Below is a small trained network, with its code and all its weights. Each question gives an input and a class and asks what happens when units are switched off, that is, made to give their printed mean instead of their output.

import numpy as np


def w(rows, s, z=0):
    codes = np.array(rows[::2]) - 128.0
    scale = np.full(codes.shape[1], s)
    scale[-1] = z or s
    return codes * scale


def norm(h):
    return h / np.sqrt((h * h).mean(-1, keepdims=True) + 1e-5)


def f(y):
    return y / 2 * (1 + np.tanh(0.7978845608 * (y + 0.044715 * y**3)))


def log_softmax(a):
    a = a - a.max(-1, keepdims=True)
    return a - np.log(np.exp(a).sum(-1, keepdims=True))


def net(x, mask):
    res = np.array(x, float).reshape(1, 8) / 4 @ E
    u = 0
    for l in range(3):
        y = f(norm(res) @ A[l][:, :-1].T + A[l][:, -1])
        res = res + np.where(mask[u : u + 7], y, B[l][:, -1]) @ B[l][:, :-1]
        u += 7
    return log_softmax(norm(res)[-1] @ U[:, :-1].T + U[:, -1])


A, B = {}, {}
E = w([
[126,128,128,129,126,127,124],'x0',
[77,73,45,145,94,118,173],'x1',
[129,127,127,129,128,128,127],'x2',
[154,158,78,4,123,163,119],'x3',
[130,128,128,128,129,128,130],'x4',
[151,55,152,103,128,215,108],'x5',
[123,130,130,129,124,126,121],'x6',
[129,127,127,128,130,128,128],'x7',
],0.011)
A[0] = w([
[88,166,195,154,58,109,70,58],'L0N0',
[109,52,156,236,73,101,171,48],'L0N1',
[187,163,126,68,106,69,186,119],'L0N2',
[111,137,212,199,208,93,112,45],'L0N3',
[199,99,254,204,143,118,119,1],'L0N4',
[139,197,160,149,127,89,127,64],'L0N5',
[144,129,143,189,164,18,153,76],'L0N6',
],0.0078,0.0052)
B[0] = w([
[178,115,127,169,166,113,176,142],'L0N0',
[66,146,175,123,248,204,152,254],'L0N1',
[95,133,109,176,126,108,68,204],'L0N2',
[194,145,83,136,2,153,186,228],'L0N3',
[154,77,117,165,49,81,96,237],'L0N4',
[184,155,95,50,181,130,137,166],'L0N5',
[112,169,125,98,96,120,199,233],'L0N6',
],0.0084,0.0036)
A[1] = w([
[182,252,154,148,80,109,117,114],'L1N0',
[201,66,216,108,121,215,97,6],'L1N1',
[93,69,173,90,212,238,84,132],'L1N2',
[70,168,109,72,243,136,176,97],'L1N3',
[128,46,199,213,92,181,155,124],'L1N4',
[129,146,184,254,148,71,217,169],'L1N5',
[139,166,181,79,221,134,41,126],'L1N6',
],0.0087,0.0017)
B[1] = w([
[211,11,145,93,206,145,207,219],'L1N0',
[140,164,113,171,20,105,86,234],'L1N1',
[155,83,190,137,95,212,255,252],'L1N2',
[94,141,154,220,91,60,30,194],'L1N3',
[137,131,53,228,209,97,60,225],'L1N4',
[109,90,221,49,135,156,105,255],'L1N5',
[133,225,95,139,233,132,104,194],'L1N6',
],0.0093,0.0062)
A[2] = w([
[156,166,113,123,239,103,104,25],'L2N0',
[154,55,110,110,81,162,137,108],'L2N1',
[8,184,161,97,146,113,126,107],'L2N2',
[78,118,202,187,132,72,94,83],'L2N3',
[180,194,164,128,134,175,149,3],'L2N4',
[132,169,60,126,49,51,121,49],'L2N5',
[142,100,151,146,40,141,47,77],'L2N6',
],0.013,0.0069)
B[2] = w([
[68,144,146,128,165,93,90,191],'L2N0',
[67,121,159,62,169,51,96,252],'L2N1',
[132,156,59,170,109,75,148,230],'L2N2',
[147,171,89,49,55,91,127,244],'L2N3',
[102,172,147,123,51,189,139,184],'L2N4',
[176,119,89,162,201,251,168,233],'L2N5',
[135,168,46,134,169,101,70,201],'L2N6',
],0.013,0.0043)
U = w([
[226,99,254,108,141,66,180,163],'0',
[82,158,95,160,48,30,184,250],'1',
[144,231,133,107,238,83,72,17],'2',
[140,131,33,157,191,209,177,252],'3',
[223,125,126,234,93,99,10,183],'4',
[72,12,163,229,103,195,150,13],'5',
[179,197,185,82,43,242,74,26],'6',
[61,42,114,21,102,133,94,107],'7',
],0.02,0.0014)

Each question gives the input, the list of numbers given to net, and the class t.
The units are the neurons (one row each of A and B). Each row of codes is followed by its name. A weight is (code - 128) times the scale printed after its matrix; where a second scale follows, it is the last column's (A, B and U).
mask holds one flag per neuron, layer by layer. A switched-off neuron (its flag False) gives its mean, the last column of its row in B, instead of its output. The means were averaged over made-up inputs and are rounded, as every weight is.
A unit's drop is (log p(t) with every unit on - log p(t) with that unit switched off) / (log p(t) with every unit on - log p(t) with every unit switched off).
The circuit of an input: a set's keep is (log p(t) with only the set's units on - log p(t) with every unit switched off) / (log p(t) with every unit on - log p(t) with every unit switched off). Starting from the 12 units with the biggest drops (on a tie, the unit counted first), units are removed one at a time, each time the one whose removal leaves the highest keep (on an exact tie, the one counted first), for as long as the keep stays at least 0.8.
circuit, biggest first: the units of the circuit, biggest drop first
most important unit: the unit with the biggest drop
top k neurons: the k neurons with the biggest drops, biggest first
top k neurons in layer l: the k neurons of layer l with the biggest drops, biggest first
drop when u is switched off: that unit's drop, to one decimal
input [-1,0,1,-4,-8,2,-8,-7], class 4: top 3 neurons => [L1N4 L0N4 L0N3]
input [-7,2,5,-8,-2,-2,-3,-6], class 1: circuit, biggest first => [L2N3]
input [-1,6,2,-3,1,0,-1,-2], class 1: top 4 neurons => [L1N3 L2N3 L1N0 L2N2]
input [8,-1,-7,-8,-3,-1,4,-2], class 0: top 3 neurons => [L1N5 L0N3 L2N3]
input [7,0,-3,-4,5,7,1,-6], class 4: top 2 neurons => [L1N1 L1N4]
input [-7,-3,-8,-8,-4,-1,-5,7], class 0: top 2 neurons => [L1N5 L0N6]
input [7,1,-2,4,0,-7,-1,-1], class 3: top 2 neurons => [L2N5 L0N1]
input [3,-2,-1,0,-5,-3,-5,-5], class 0: top 2 neurons => [L1N0 L0N1]
input [-1,1,-3,8,-2,-5,-1,7], class 3: top 2 neurons in layer 2 => [L2N5 L2N1]
input [0,5,-1,1,7,-2,8,1], class 3: top 2 neurons in layer 1 => [L1N5 L1N2]
input [1,-5,0,0,-2,8,-5,8], class 4: top 2 neurons => [L1N1 L0N1]
input [6,2,4,0,-1,1,-1,7], class 5: top 2 neurons => [L1N2 L0N6]
input [-6,4,-3,1,7,5,-1,8], class 7: top 2 neurons => [L2N1 L0N1]
input [-5,-2,-8,0,-3,-4,-6,0], class 0: circuit, biggest first => [L1N0]
input [4,6,-2,1,-7,6,1,6], class 7: top 3 neurons => [L2N1 L0N1 L2N5]
input [4,0,4,-5,-4,6,-8,2], class 4: top 3 neurons in layer 1 => [L1N4 L1N1 L1N0]
input [-2,2,0,6,3,-8,-6,-3], class 3: drop when L2N5 is switched off => 1.0
input [7,8,2,5,-5,-7,0,5], class 3: drop when L2N5 is switched off => 1.1
input [7,-6,-1,-2,-5,-1,-7,6], class 0: drop when L1N0 is switched off => 2.1
input [4,6,1,2,3,-8,-6,-5], class 3: drop when L2N5 is switched off => 1.2
input [-1,-1,2,-3,-1,2,-1,-7], class 4: most important unit => L1N4
